Below is a small trained network, with its code and all its weights. Each question gives an input and a target symbol and asks what happens when units are switched off, that is, made to give their printed mean instead of their output.

import numpy as np


def w(rows, s, z=0):
    codes = np.array(rows[::2]) - 128.0
    scale = np.full(codes.shape[1], s)
    scale[-1] = z or s
    return codes * scale


def f(y):
    return np.maximum(y, 0)


def softmax(a):
    e = np.exp(a - a.max(-1, keepdims=True))
    return e / e.sum(-1, keepdims=True)


def log_softmax(a):
    a = a - a.max(-1, keepdims=True)
    return a - np.log(np.exp(a).sum(-1, keepdims=True))


def net(x, mask):
    ids = ['ΠΨΩβζημφ'.index(c) for c in x.split()]
    T = len(ids)
    res = E[ids] + P[:T]
    r = res
    for j in range(3):
        rows = slice(3 * j, 3 * j + 3)
        q, k, v = (r @ M[0][rows].T for M in (Q, K, V))
        z = softmax(np.where(np.tri(T) > 0, q @ k.T / 3**0.5, -1e9)) @ v
        o = O[0][rows]
        res = res + np.where(mask[j], z, o[:, -1]) @ o[:, :-1]
    y = f(res @ A[0][:, :-1].T + A[0][:, -1])
    res = res + np.where(mask[3:7], y, B[0][:, -1]) @ B[0][:, :-1]
    return log_softmax(res[-1] @ U[:, :-1].T + U[:, -1])


Q, K, V, O, A, B = {}, {}, {}, {}, {}, {}
E = w([
[168,146,133],'Π',
[132,215,122],'Ψ',
[211,71,255],'Ω',
[215,62,189],'β',
[73,149,50],'ζ',
[202,250,240],'η',
[129,161,98],'μ',
[184,50,229],'φ',
],0.0099)
P = w([
[209,181,86],'0',
[60,239,202],'1',
[108,23,116],'2',
[34,234,184],'3',
[101,22,114],'4',
[13,221,176],'5',
[101,11,120],'6',
[2,224,176],'7',
],0.0083)
Q[0] = w([
[186,29,145],'H1',
[160,83,127],'H1',
[57,149,146],'H1',
[145,70,153],'H2',
[253,147,21],'H2',
[80,124,132],'H2',
[219,113,85],'H3',
[109,89,95],'H3',
[77,139,160],'H3',
],0.022)
K[0] = w([
[93,42,164],'H1',
[101,117,179],'H1',
[143,144,61],'H1',
[101,75,126],'H2',
[5,119,132],'H2',
[167,186,151],'H2',
[61,98,206],'H3',
[86,92,96],'H3',
[164,150,83],'H3',
],0.022)
V[0] = w([
[42,147,199],'H1',
[207,88,81],'H1',
[105,86,198],'H1',
[86,142,9],'H2',
[161,117,114],'H2',
[147,121,88],'H2',
[159,34,115],'H3',
[32,167,59],'H3',
[80,15,171],'H3',
],0.012)
O[0] = w([
[120,231,154,105],'H1',
[100,36,85,142],'H1',
[36,152,75,111],'H1',
[58,120,39,2],'H2',
[139,89,116,161],'H2',
[114,89,87,128],'H2',
[138,26,134,107],'H3',
[225,215,1,42],'H3',
[224,25,203,20],'H3',
],0.0098,0.0064)
A[0] = w([
[46,191,186,60],'N1',
[121,168,236,98],'N2',
[47,181,61,2],'N3',
[2,128,76,112],'N4',
],0.0081,0.0089)
B[0] = w([
[166,1,100,225],'N1',
[125,170,162,247],'N2',
[227,145,183,162],'N3',
[91,133,88,188],'N4',
],0.019,0.012)
U = w([
[66,128,95,207],'Π',
[233,111,81,121],'Ψ',
[162,152,155,97],'Ω',
[141,99,124,77],'β',
[133,249,143,173],'ζ',
[197,36,80,1],'η',
[122,160,99,203],'μ',
[195,163,143,105],'φ',
],0.012,0.0099)

Each question gives the input, a string of symbols that net reads in full, and the target symbol t.
The units are the heads (3 rows each of Q, K, V and O) and the neurons (one row each of A and B). Each row of codes is followed by its name. A weight is (code - 128) times the scale printed after its matrix; where a second scale follows, it is the last column's (O, A, B and U).
mask holds one flag per unit, heads first, then neurons. A switched-off unit (its flag False) gives its mean, the last column of its rows in O or B, instead of its output. The means were averaged over made-up inputs and are rounded, as every weight is.
A unit's drop is (log p(t) with every unit on - log p(t) with that unit switched off) / (log p(t) with every unit on - log p(t) with every unit switched off).
The circuit of an input: a set's keep is (log p(t) with only the set's units on - log p(t) with every unit switched off) / (log p(t) with every unit on - log p(t) with every unit switched off). Starting from all 7 units, units are removed one at a time, each time the one whose removal leaves the highest keep (on an exact tie, the one counted first), for as long as the keep stays at least 0.8.
units of the circuit, in order: the units of the circuit, biggest drop first
most important unit: the unit with the biggest drop
k most important neurons: the k neurons with the biggest drops, biggest first
which heads matter: for each layer, one digit per head in row order, 1 if its drop is at least 0.15 and else 0, layers parted by /
input β η Ω φ φ η Π μ, target β: most important unit : N1
input η β Ω ζ Ω Ω, target η: which heads matter : 001
input Ψ β η η, target Ψ: units of the circuit, in order : N1, H3
input Ω Ω Ψ ζ Ψ φ, target Ω: 2 most important neurons : N2, N1
input Ω φ Π η, target Ω: which heads matter : 011
input η Π Π ζ Π μ Ω ζ, target η: 2 most important neurons : N1, N3
input ζ Ψ Π Ψ ζ φ φ Π, target ζ: which heads matter : 101
input η Ψ μ Ψ Π μ, target η: which heads matter : 001
input Π ζ Ψ μ, target Π: which heads matter : 100
input Ψ ζ μ β, target Ψ: which heads matter : 011
input ζ μ ζ μ φ μ, target ζ: which heads matter : 101
input Π η η Π μ Π, target Π: which heads matter : 101
input ζ Π φ Π μ Π Ω, target Ω: 2 most important neurons : N1, N4
input η ζ ζ, target Ψ: 2 most important neurons : N2, N4
input Π η Ω Ψ, target Π: most important unit : H1
input β μ Ω Π Ψ Π φ Ψ, target β: which heads matter : 001
input ζ Π β μ Π Π μ, target Π: which heads matter : 110
input φ Ω ζ ζ, target φ: units of the circuit, in order : N1, H1, N2, H2
input Ψ Π Ψ Ψ Π ζ μ μ, target Ψ: 2 most important neurons : N3, N1
input Π Ω ζ, target Ψ: units of the circuit, in order : H3
input Ψ Ψ Ψ Π Ω β, target Ψ: units of the circuit, in order : N1, H3, N3, N2
input β ζ η ζ, target β: which heads matter : 101
input Ψ η Ψ β ζ Ω Ψ φ, target Ψ: units of the circuit, in order : N3, H3, N1
